Below is a small trained network, with its code and all its weights. Each question gives an input and a class and asks what happens when units are switched off, that is, made to give their printed mean instead of their output.

import numpy as np


def w(rows, s, z=0):
    codes = np.array(rows[::2]) - 128.0
    scale = np.full(codes.shape[1], s)
    scale[-1] = z or s
    return codes * scale


def f(y):
    return y / 2 * (1 + np.tanh(0.7978845608 * (y + 0.044715 * y**3)))


def log_softmax(a):
    a = a - a.max(-1, keepdims=True)
    return a - np.log(np.exp(a).sum(-1, keepdims=True))


def net(x, mask):
    res = np.array(x, float).reshape(1, 6) / 4 @ E
    y = f(res @ A[0][:, :-1].T + A[0][:, -1])
    res = res + np.where(mask, y, B[0][:, -1]) @ B[0][:, :-1]
    return log_softmax(res[-1] @ U[:, :-1].T + U[:, -1])


A, B = {}, {}
E = w([
[9,157,123,29],'x0',
[130,125,144,111],'x1',
[131,128,129,124],'x2',
[200,244,122,73],'x3',
[59,177,230,255],'x4',
[130,129,137,128],'x5',
],0.007)
A[0] = w([
[86,128,151,211,78],'neuron 0',
[63,144,126,94,154],'neuron 1',
[163,49,95,209,172],'neuron 2',
[188,99,60,104,174],'neuron 3',
[195,200,162,84,89],'neuron 4',
[157,108,151,107,254],'neuron 5',
[150,215,109,103,116],'neuron 6',
[108,42,79,105,70],'neuron 7',
[124,187,212,138,58],'neuron 8',
[60,62,180,74,188],'neuron 9',
[100,120,125,160,49],'neuron 10',
[92,64,209,118,91],'neuron 11',
[150,113,90,105,92],'neuron 12',
[111,141,194,172,80],'neuron 13',
[72,165,66,119,144],'neuron 14',
[170,51,126,64,117],'neuron 15',
[130,139,201,174,153],'neuron 16',
[135,93,164,40,165],'neuron 17',
[109,119,170,134,94],'neuron 18',
[151,214,179,76,86],'neuron 19',
[83,189,146,185,99],'neuron 20',
[21,198,155,87,155],'neuron 21',
[98,42,84,176,100],'neuron 22',
[76,131,107,18,177],'neuron 23',
[164,124,146,158,205],'neuron 24',
[72,72,126,127,92],'neuron 25',
[119,155,175,137,78],'neuron 26',
[46,163,65,115,210],'neuron 27',
[77,31,124,143,119],'neuron 28',
[114,6,183,121,87],'neuron 29',
[191,78,153,111,233],'neuron 30',
[127,54,55,192,113],'neuron 31',
],0.011,0.003)
B[0] = w([
[59,140,108,61,210],'neuron 0',
[116,104,197,200,187],'neuron 1',
[152,82,177,159,230],'neuron 2',
[1,90,103,138,227],'neuron 3',
[224,160,130,115,208],'neuron 4',
[61,106,185,211,174],'neuron 5',
[178,160,130,116,197],'neuron 6',
[137,146,43,105,179],'neuron 7',
[84,132,101,60,188],'neuron 8',
[159,137,202,185,209],'neuron 9',
[117,183,79,63,135],'neuron 10',
[138,182,174,68,172],'neuron 11',
[105,123,55,134,157],'neuron 12',
[24,152,115,31,193],'neuron 13',
[120,92,198,123,168],'neuron 14',
[38,118,17,133,202],'neuron 15',
[36,96,141,119,208],'neuron 16',
[77,119,131,135,188],'neuron 17',
[191,178,88,74,142],'neuron 18',
[175,151,149,93,202],'neuron 19',
[109,166,102,77,205],'neuron 20',
[132,114,146,168,254],'neuron 21',
[209,177,122,121,193],'neuron 22',
[136,109,162,138,251],'neuron 23',
[86,75,202,188,178],'neuron 24',
[168,142,156,110,166],'neuron 25',
[86,116,54,90,150],'neuron 26',
[168,93,177,217,206],'neuron 27',
[223,229,131,91,201],'neuron 28',
[222,243,56,42,191],'neuron 29',
[87,62,128,168,197],'neuron 30',
[163,122,124,143,192],'neuron 31',
],0.0055,0.0065)
U = w([
[249,175,110,82,70],'0',
[56,112,78,106,17],'1',
[145,89,154,160,254],'2',
[147,109,146,175,208],'3',
[157,57,202,203,34],'4',
],0.012,0.0044)

Each question gives the input, the list of numbers given to net, and the class t.
The units are the neurons (one row each of A and B). Each row of codes is followed by its name. A weight is (code - 128) times the scale printed after its matrix; where a second scale follows, it is the last column's (A, B and U).
mask holds one flag per neuron, in row order. A switched-off neuron (its flag False) gives its mean, the last column of its row in B, instead of its output. The means were averaged over made-up inputs and are rounded, as every weight is.
A unit's drop is (log p(t) with every unit on - log p(t) with that unit switched off) / (log p(t) with every unit on - log p(t) with every unit switched off).
The circuit of an input: a set's keep is (log p(t) with only the set's units on - log p(t) with every unit switched off) / (log p(t) with every unit on - log p(t) with every unit switched off). Starting from the 12 units with the biggest drops (on a tie, the unit counted first), units are removed one at a time, each time the one whose removal leaves the highest keep (on an exact tie, the one counted first), for as long as the keep stays at least 0.8.
units of the circuit, in order: the units of the circuit, biggest drop first
unit that matters most: the unit with the biggest drop
top k neurons: the k neurons with the biggest drops, biggest first
drop when u is switched off: that unit's drop, to one decimal
input [5,-3,-5,-8,6,1], class 0: top 2 neurons	[neuron 28; neuron 29]
input [2,0,5,5,-8,-4], class 1: units of the circuit, in order	[neuron 3]
input [6,-6,5,-1,-5,-1], class 3: units of the circuit, in order	[neuron 27; neuron 9]
input [6,-6,7,-8,-8,8], class 0: units of the circuit, in order	[neuron 28; neuron 29]
input [-7,4,-1,5,-8,1], class 1: units of the circuit, in order	[neuron 3; neuron 15]
input [-4,-2,-7,-8,-6,-2], class 0: top 3 neurons	[neuron 29; neuron 28; neuron 22]
input [5,-4,-8,6,-7,2], class 1: top 4 neurons	[neuron 3; neuron 15; neuron 17; neuron 28]
input [-6,4,0,-8,0,6], class 0: top 3 neurons	[neuron 29; neuron 28; neuron 22]
input [5,4,8,8,6,1], class 0: top 2 neurons	[neuron 19; neuron 4]
input [4,-7,-3,-6,8,-2], class 1: top 4 neurons	[neuron 0; neuron 13; neuron 16; neuron 20]
input [8,-7,1,-8,7,8], class 0: top 2 neurons	[neuron 28; neuron 29]
input [7,7,-3,-8,5,-5], class 0: top 2 neurons	[neuron 29; neuron 28]
input [-7,2,-3,3,-3,-5], class 4: drop when neuron 27 is switched off	-0.1
input [2,3,2,3,-5,-1], class 1: drop when neuron 4 is switched off	-0.1
input [2,-7,0,-7,3,3], class 0: drop when neuron 28 is switched off	0.1
input [7,-5,2,-2,-6,3], class 4: unit that matters most	neuron 27
